Here is a tiny trained network, its code and every weight. The questions are about switching its units off for an input and a class, where a switched-off unit gives its printed mean instead of its output.

import numpy as np


def w(rows, s, z=0):
    codes = np.array(rows[::2]) - 128.0
    scale = np.full(codes.shape[1], s)
    scale[-1] = z or s
    return codes * scale


def f(y):
    return np.maximum(y, 0)


def log_softmax(a):
    a = a - a.max(-1, keepdims=True)
    return a - np.log(np.exp(a).sum(-1, keepdims=True))


def net(x, mask):
    res = np.array(x, float).reshape(1, 5) / 4 @ E
    y = f(res @ A[0][:, :-1].T + A[0][:, -1])
    res = res + np.where(mask, y, B[0][:, -1]) @ B[0][:, :-1]
    return log_softmax(res[-1] @ U[:, :-1].T + U[:, -1])


A, B = {}, {}
E = w([
[148,146,126,130,148,147,248],'x0',
[194,68,115,178,58,85,132],'x1',
[135,122,136,122,131,134,127],'x2',
[129,126,131,127,129,130,127],'x3',
[116,94,44,148,104,215,120],'x4',
],0.014)
A[0] = w([
[136,104,134,137,120,123,102,81],'n1',
[88,144,136,101,164,149,53,218],'n2',
[104,148,108,112,150,164,149,140],'n3',
[153,126,162,127,124,55,138,163],'n4',
[168,84,91,150,68,141,126,109],'n5',
[125,121,117,137,127,139,86,124],'n6',
[105,161,168,101,173,92,123,225],'n7',
[111,160,128,120,167,150,116,227],'n8',
[119,134,159,126,132,73,40,235],'n9',
[150,105,142,130,117,90,131,153],'n10',
[144,143,169,124,146,91,162,142],'n11',
[126,111,128,124,122,137,101,108],'n12',
[137,131,130,131,133,144,249,130],'n13',
[158,116,179,144,101,44,141,145],'n14',
[114,138,159,122,146,104,128,176],'n15',
[95,143,88,116,155,205,114,125],'n16',
[128,128,142,116,135,104,151,119],'n17',
[96,182,188,98,179,87,124,253],'n18',
[173,98,109,144,98,136,236,26],'n19',
[127,120,106,133,128,150,126,147],'n20',
[105,151,138,120,161,159,182,88],'n21',
],0.019,0.0047)
B[0] = w([
[135,117,97,132,111,104,150,158],'n1',
[97,180,190,196,66,120,45,218],'n2',
[146,111,139,49,132,161,142,182],'n3',
[187,155,166,106,159,102,72,215],'n4',
[100,95,47,181,94,118,168,216],'n5',
[106,135,106,138,79,89,130,168],'n6',
[77,112,92,172,173,167,133,222],'n7',
[56,151,157,74,101,153,130,190],'n8',
[215,68,110,98,154,253,115,243],'n9',
[195,136,121,125,130,114,128,181],'n10',
[90,165,120,148,123,57,118,200],'n11',
[114,142,103,132,98,103,140,154],'n12',
[102,148,208,94,214,103,197,243],'n13',
[242,133,165,105,147,107,84,234],'n14',
[110,111,111,147,157,142,142,180],'n15',
[172,140,191,52,93,154,117,206],'n16',
[103,144,127,135,122,92,125,161],'n17',
[33,97,69,184,171,139,160,253],'n18',
[118,125,204,237,135,184,129,227],'n19',
[112,129,135,115,82,148,148,159],'n20',
[163,94,87,61,157,116,188,195],'n21',
],0.036,0.019)
U = w([
[55,51,151,252,157,213,155,246],'0',
[10,123,93,130,219,62,173,137],'1',
[192,92,102,127,131,107,82,105],'2',
[146,180,188,177,175,8,124,43],'3',
[70,160,157,105,48,144,66,188],'4',
[107,128,176,47,138,127,182,58],'5',
[108,56,2,196,50,99,140,71],'6',
],0.0083,0.0013)

Each question gives the input, the list of numbers given to net, and the class t.
The units are the neurons (one row each of A and B). Each row of codes is followed by its name. A weight is (code - 128) times the scale printed after its matrix; where a second scale follows, it is the last column's (A, B and U).
mask holds one flag per neuron, in row order. A switched-off neuron (its flag False) gives its mean, the last column of its row in B, instead of its output. The means were averaged over made-up inputs and are rounded, as every weight is.
A unit's drop is (log p(t) with every unit on - log p(t) with that unit switched off) / (log p(t) with every unit on - log p(t) with every unit switched off).
The circuit of an input: a set's keep is (log p(t) with only the set's units on - log p(t) with every unit switched off) / (log p(t) with every unit on - log p(t) with every unit switched off). Starting from the 12 units with the biggest drops (on a tie, the unit counted first), units are removed one at a time, each time the one whose removal leaves the highest keep (on an exact tie, the one counted first), for as long as the keep stays at least 0.8.
circuit, biggest first: the units of the circuit, biggest drop first
k most important neurons: the k neurons with the biggest drops, biggest first
drop when u is switched off: that unit's drop, to one decimal
input [6,-4,-6,-2,0], class 1: circuit, biggest first	n9
input [-3,1,3,-3,-4], class 2: 2 most important neurons	n19; n14
input [0,-6,-5,-1,3], class 4: 2 most important neurons	n2; n13
input [7,-8,-1,2,0], class 1: 2 most important neurons	n18; n9
input [0,8,-3,3,3], class 6: 2 most important neurons	n5; n13
input [6,0,-5,8,-4], class 1: 2 most important neurons	n18; n2
input [1,-8,7,8,-4], class 1: 2 most important neurons	n19; n21
input [4,-8,-1,-3,0], class 1: 2 most important neurons	n18; n9
input [7,1,-6,6,-5], class 3: 2 most important neurons	n14; n4
input [2,2,-8,-8,-8], class 3: drop when n14 is switched off	0.9
input [-6,4,4,-5,1], class 6: drop when n5 is switched off	0.2
input [-7,-4,5,-3,7], class 4: drop when n5 is switched off	0.0
